Here is a tiny trained network, its code and every weight. The questions are about switching its units off for an input and a class, where a switched-off unit gives its printed mean instead of its output.

import numpy as np


def w(rows, s, z=0):
    codes = np.array(rows[::2]) - 128.0
    scale = np.full(codes.shape[1], s)
    scale[-1] = z or s
    return codes * scale


def f(y):
    return y / 2 * (1 + np.tanh(0.7978845608 * (y + 0.044715 * y**3)))


def log_softmax(a):
    a = a - a.max(-1, keepdims=True)
    return a - np.log(np.exp(a).sum(-1, keepdims=True))


def net(x, mask):
    res = np.array(x, float).reshape(1, 7) / 4 @ E
    y = f(res @ A[0][:, :-1].T + A[0][:, -1])
    res = res + np.where(mask, y, B[0][:, -1]) @ B[0][:, :-1]
    return log_softmax(res[-1] @ U[:, :-1].T + U[:, -1])


A, B = {}, {}
E = w([
[159,120,197,126,153,201,62,106],'x0',
[167,165,193,157,185,116,180,90],'x1',
[192,42,136,100,104,185,99,107],'x2',
[16,90,108,125,68,114,147,109],'x3',
[154,148,66,115,151,109,146,3],'x4',
[136,138,82,121,125,70,21,142],'x5',
[113,50,58,116,186,84,117,98],'x6',
],0.0055)
A[0] = w([
[129,130,132,121,128,125,128,130,64],'n0',
[162,119,131,126,141,89,104,118,132],'n1',
[124,128,121,141,122,133,132,131,152],'n2',
[122,117,132,122,139,117,154,138,74],'n3',
[130,130,133,119,129,124,129,129,55],'n4',
[125,124,126,133,127,132,131,132,154],'n5',
[82,84,173,128,102,161,165,48,129],'n6',
[103,146,106,125,155,106,158,115,100],'n7',
[108,147,141,123,149,136,141,120,117],'n8',
[140,107,92,121,127,148,108,134,122],'n9',
[126,129,131,125,129,127,130,133,122],'n10',
[67,133,108,130,73,86,98,162,144],'n11',
[127,129,134,127,129,128,129,135,131],'n12',
[135,129,125,132,128,129,121,119,131],'n13',
[134,129,129,123,128,125,121,123,110],'n14',
[135,145,114,133,111,79,249,112,161],'n15',
[130,132,112,128,114,132,115,122,139],'n16',
[142,134,143,117,120,134,123,134,109],'n17',
[126,119,116,122,132,139,126,128,127],'n18',
[106,133,118,134,140,127,133,136,168],'n19',
[135,147,168,131,150,145,123,173,175],'n20',
[145,133,137,119,135,117,123,116,82],'n21',
[103,77,135,125,118,132,155,142,4],'n22',
[107,126,120,128,108,115,124,139,125],'n23',
[128,24,170,129,110,148,130,184,191],'n24',
[185,115,123,134,150,76,84,95,125],'n25',
[91,158,183,138,164,98,90,193,118],'n26',
[118,143,104,131,97,148,137,131,117],'n27',
[194,147,211,127,102,167,115,140,159],'n28',
[132,126,121,137,128,130,121,123,148],'n29',
[179,56,80,119,91,139,80,158,126],'n30',
[110,124,125,125,120,111,136,134,124],'n31',
[172,139,174,132,109,154,122,140,152],'n32',
[89,132,115,121,89,106,107,147,133],'n33',
[132,129,123,132,127,130,124,122,142],'n34',
[130,129,113,135,137,138,131,120,147],'n35',
],0.019,0.0033)
B[0] = w([
[138,108,110,154,131,120,139,140,117],'n0',
[135,95,108,91,133,143,109,86,167],'n1',
[113,144,126,119,132,124,127,130,135],'n2',
[136,131,131,170,146,121,146,117,127],'n3',
[139,104,108,157,131,119,140,140,116],'n4',
[113,144,131,122,131,120,123,124,134],'n5',
[30,38,129,127,141,95,53,82,224],'n6',
[138,133,177,89,106,138,160,161,165],'n7',
[146,113,158,142,128,119,116,132,141],'n8',
[165,131,139,122,155,121,87,151,161],'n9',
[126,123,123,139,130,125,131,135,127],'n10',
[125,179,28,109,46,153,167,148,234],'n11',
[127,126,127,140,129,122,131,138,130],'n12',
[144,119,128,118,123,127,128,124,133],'n13',
[143,115,118,133,133,127,130,128,127],'n14',
[84,148,175,92,195,131,235,179,247],'n15',
[139,150,132,100,126,154,109,131,140],'n16',
[147,144,125,147,134,121,142,138,135],'n17',
[132,138,127,134,146,108,115,133,132],'n18',
[105,143,136,106,129,131,137,142,145],'n19',
[119,181,167,154,132,133,96,183,195],'n20',
[143,102,106,136,129,126,140,113,131],'n21',
[137,167,65,204,167,147,131,79,147],'n22',
[119,133,96,133,98,132,145,133,150],'n23',
[3,109,95,57,163,111,149,172,243],'n24',
[187,75,107,58,139,122,113,58,215],'n25',
[62,114,187,136,100,116,80,214,210],'n26',
[126,144,88,104,127,119,122,155,143],'n27',
[182,174,220,163,83,135,216,149,255],'n28',
[131,130,135,112,126,138,120,121,135],'n29',
[195,114,193,103,196,122,39,170,236],'n30',
[112,136,116,141,112,134,144,138,141],'n31',
[159,166,173,157,120,135,177,147,200],'n32',
[132,160,62,121,85,129,151,135,187],'n33',
[134,129,133,115,123,130,125,124,133],'n34',
[132,135,150,109,123,121,124,118,137],'n35',
],0.029,0.0078)
U = w([
[89,104,58,145,152,117,120,81,1],'0',
[87,149,19,107,87,137,132,137,141],'1',
[131,105,152,204,84,119,118,54,115],'2',
[107,150,178,137,135,125,177,170,186],'3',
[180,110,97,100,148,142,144,49,141],'4',
[194,191,131,189,78,176,135,133,47],'5',
[149,129,60,255,156,138,125,110,60],'6',
[128,78,128,105,168,103,21,116,181],'7',
],0.007,0.0037)

Each question gives the input, the list of numbers given to net, and the class t.
The units are the neurons (one row each of A and B). Each row of codes is followed by its name. A weight is (code - 128) times the scale printed after its matrix; where a second scale follows, it is the last column's (A, B and U).
mask holds one flag per neuron, in row order. A switched-off neuron (its flag False) gives its mean, the last column of its row in B, instead of its output. The means were averaged over made-up inputs and are rounded, as every weight is.
A unit's drop is (log p(t) with every unit on - log p(t) with that unit switched off) / (log p(t) with every unit on - log p(t) with every unit switched off).
The circuit of an input: a set's keep is (log p(t) with only the set's units on - log p(t) with every unit switched off) / (log p(t) with every unit on - log p(t) with every unit switched off). Starting from the 12 units with the biggest drops (on a tie, the unit counted first), units are removed one at a time, each time the one whose removal leaves the highest keep (on an exact tie, the one counted first), for as long as the keep stays at least 0.8.
circuit, biggest first: the units of the circuit, biggest drop first
most important unit: the unit with the biggest drop
top k neurons: the k neurons with the biggest drops, biggest first
drop when u is switched off: that unit's drop, to one decimal
input [3,4,0,2,4,-5,7], class 7: circuit, biggest first : n6
input [7,-2,-4,-6,-1,-5,-2], class 5: circuit, biggest first : n15, n24
input [-2,-6,-2,-8,8,-1,5], class 4: top 2 neurons : n6, n26
input [1,2,-2,6,-3,-4,-2], class 1: circuit, biggest first : n28, n30
input [5,-1,-8,1,3,0,6], class 4: circuit, biggest first : n24, n26, n20
input [-3,-1,6,-8,5,-2,-4], class 5: top 2 neurons : n24, n28
input [5,-7,-3,3,5,-4,-4], class 0: circuit, biggest first : n30, n6, n28
input [0,0,2,6,2,0,4], class 7: top 2 neurons : n6, n28
input [0,3,5,-4,0,-4,5], class 7: top 2 neurons : n15, n11
input [5,-5,-7,5,3,-8,-3], class 0: circuit, biggest first : n6, n30
input [-4,2,8,-5,3,1,-2], class 4: circuit, biggest first : n25, n26
input [6,1,5,2,-6,2,5], class 7: top 2 neurons : n30, n15
input [0,5,-1,-8,6,4,-5], class 4: top 2 neurons : n25, n1
input [5,2,2,8,-6,-1,7], class 1: most important unit : n24
input [5,-5,-6,3,6,-6,-1], class 7: top 2 neurons : n6, n28
input [3,-8,5,4,-6,-1,8], class 7: top 2 neurons : n30, n9
input [-5,6,4,-6,1,8,7], class 7: top 3 neurons : n30, n28, n11
input [-1,8,5,8,-6,1,6], class 0: drop when n6 is switched off : 0.2
input [6,5,-2,1,3,4,-3], class 5: drop when n15 is switched off : 0.4
input [-1,-4,1,-8,8,4,-7], class 4: drop when n25 is switched off : 0.3
input [-8,-7,-4,-3,-5,-5,-3], class 1: most important unit : n11
